Below is a small trained network, with its code and all its weights. Each question gives an input and a class and asks what happens when units are switched off, that is, made to give their printed mean instead of their output.

import numpy as np


def w(rows, s, z=0):
    codes = np.array(rows[::2]) - 128.0
    scale = np.full(codes.shape[1], s)
    scale[-1] = z or s
    return codes * scale


def f(y):
    return y / 2 * (1 + np.tanh(0.7978845608 * (y + 0.044715 * y**3)))


def log_softmax(a):
    a = a - a.max(-1, keepdims=True)
    return a - np.log(np.exp(a).sum(-1, keepdims=True))


def net(x, mask):
    res = np.array(x, float).reshape(1, 6) / 4 @ E
    y = f(res @ A[0][:, :-1].T + A[0][:, -1])
    res = res + np.where(mask, y, B[0][:, -1]) @ B[0][:, :-1]
    return log_softmax(res[-1] @ U[:, :-1].T + U[:, -1])


A, B = {}, {}
E = w([
[125,131,125,130,130,132],'x0',
[123,134,124,125,131,141],'x1',
[227,85,56,183,204,158],'x2',
[172,195,11,33,92,99],'x3',
[127,129,126,133,128,126],'x4',
[81,50,66,58,244,6],'x5',
],0.011)
A[0] = w([
[96,140,121,96,156,91,20],'N1',
[195,160,163,181,84,192,27],'N2',
[62,81,87,94,161,65,21],'N3',
[130,174,113,78,60,113,156],'N4',
[85,58,113,202,198,137,87],'N5',
[130,141,140,83,50,118,112],'N6',
[162,135,46,99,104,116,243],'N7',
[73,103,149,180,145,146,236],'N8',
[76,76,216,181,146,161,90],'N9',
[184,175,80,107,143,90,217],'N10',
[162,114,81,125,151,101,51],'N11',
[147,139,88,120,175,120,45],'N12',
[115,59,149,152,201,131,104],'N13',
[40,109,159,98,95,111,1],'N14',
[72,95,93,100,144,102,14],'N15',
[70,121,115,155,123,167,91],'N16',
[159,141,97,115,129,102,38],'N17',
[131,88,111,114,120,119,136],'N18',
[142,129,79,113,138,125,9],'N19',
[158,151,37,68,94,130,11],'N20',
[170,172,102,106,125,90,39],'N21',
[42,127,157,94,100,124,193],'N22',
[64,195,116,136,63,142,110],'N23',
[138,112,146,113,185,127,132],'N24',
[198,137,84,182,150,151,147],'N25',
[126,106,125,146,206,123,99],'N26',
[148,115,56,152,90,172,15],'N27',
[1,197,189,92,121,97,150],'N28',
[112,126,172,130,123,148,54],'N29',
[119,174,104,119,39,131,123],'N30',
],0.013,0.0069)
B[0] = w([
[138,132,124,187,48,192,161],'N1',
[160,14,245,198,208,195,248],'N2',
[237,91,211,213,113,226,222],'N3',
[55,192,81,58,147,65,205],'N4',
[44,214,51,70,158,85,207],'N5',
[83,225,72,30,115,66,185],'N6',
[169,163,105,140,64,129,230],'N7',
[121,98,203,169,161,158,216],'N8',
[235,113,123,214,71,225,235],'N9',
[212,122,145,177,65,157,217],'N10',
[114,90,138,149,188,109,173],'N11',
[88,151,152,64,170,135,164],'N12',
[67,200,114,53,150,42,203],'N13',
[121,34,250,150,220,125,174],'N14',
[203,140,149,177,90,163,175],'N15',
[122,154,91,122,91,157,145],'N16',
[119,124,156,109,164,142,148],'N17',
[155,146,120,98,163,112,150],'N18',
[109,119,131,128,168,123,149],'N19',
[155,17,247,255,186,206,199],'N20',
[115,103,148,164,181,131,159],'N21',
[197,122,152,188,89,226,214],'N22',
[114,168,77,97,103,57,209],'N23',
[58,171,124,100,152,89,166],'N24',
[207,42,181,180,128,160,207],'N25',
[63,155,138,108,150,45,184],'N26',
[159,190,96,125,57,133,157],'N27',
[207,39,211,198,132,209,247],'N28',
[182,147,48,167,92,119,154],'N29',
[46,193,66,45,89,67,209],'N30',
],0.0078,0.015)
U = w([
[181,149,124,154,46,114,64],'0',
[149,104,149,146,166,100,252],'1',
[59,221,66,44,99,3,76],'2',
],0.015,0.0035)

Each question gives the input, the list of numbers given to net, and the class t.
The units are the neurons (one row each of A and B). Each row of codes is followed by its name. A weight is (code - 128) times the scale printed after its matrix; where a second scale follows, it is the last column's (A, B and U).
mask holds one flag per neuron, in row order. A switched-off neuron (its flag False) gives its mean, the last column of its row in B, instead of its output. The means were averaged over made-up inputs and are rounded, as every weight is.
A unit's drop is (log p(t) with every unit on - log p(t) with that unit switched off) / (log p(t) with every unit on - log p(t) with every unit switched off).
unit that matters most: the unit with the biggest drop
top k neurons: the k neurons with the biggest drops, biggest first
drop when u is switched off: that unit's drop, to one decimal
input [5,-5,-5,-5,-7,-1], class 0: unit that matters most => N9
input [6,6,0,6,8,-8], class 2: top 2 neurons => (N30 N4)
input [-8,-2,-2,7,4,5], class 0: top 3 neurons => (N7 N10 N2)
input [-6,-5,1,0,7,7], class 2: top 2 neurons => (N2 N28)
input [3,-2,6,8,-7,1], class 1: top 3 neurons => (N20 N11 N21)
input [6,6,1,-1,5,-4], class 1: top 3 neurons => (N2 N7 N10)
input [-8,3,0,1,3,3], class 0: top 4 neurons => (N2 N14 N20 N8)
input [-8,5,-5,4,-3,7], class 0: top 2 neurons => (N1 N2)
input [-6,0,0,2,-5,5], class 0: top 2 neurons => (N2 N14)
input [-2,8,-3,3,5,8], class 0: top 3 neurons => (N1 N2 N15)
input [-8,6,7,-5,7,-6], class 1: drop when N2 is switched off => 1.3
input [-1,-3,-5,1,2,-7], class 2: drop when N30 is switched off => 0.2
input [0,-5,0,5,-6,5], class 0: drop when N10 is switched off => 0.9
input [8,-8,-6,6,8,8], class 0: unit that matters most => N1
input [-6,7,7,-3,6,3], class 2: drop when N2 is switched off => 0.0
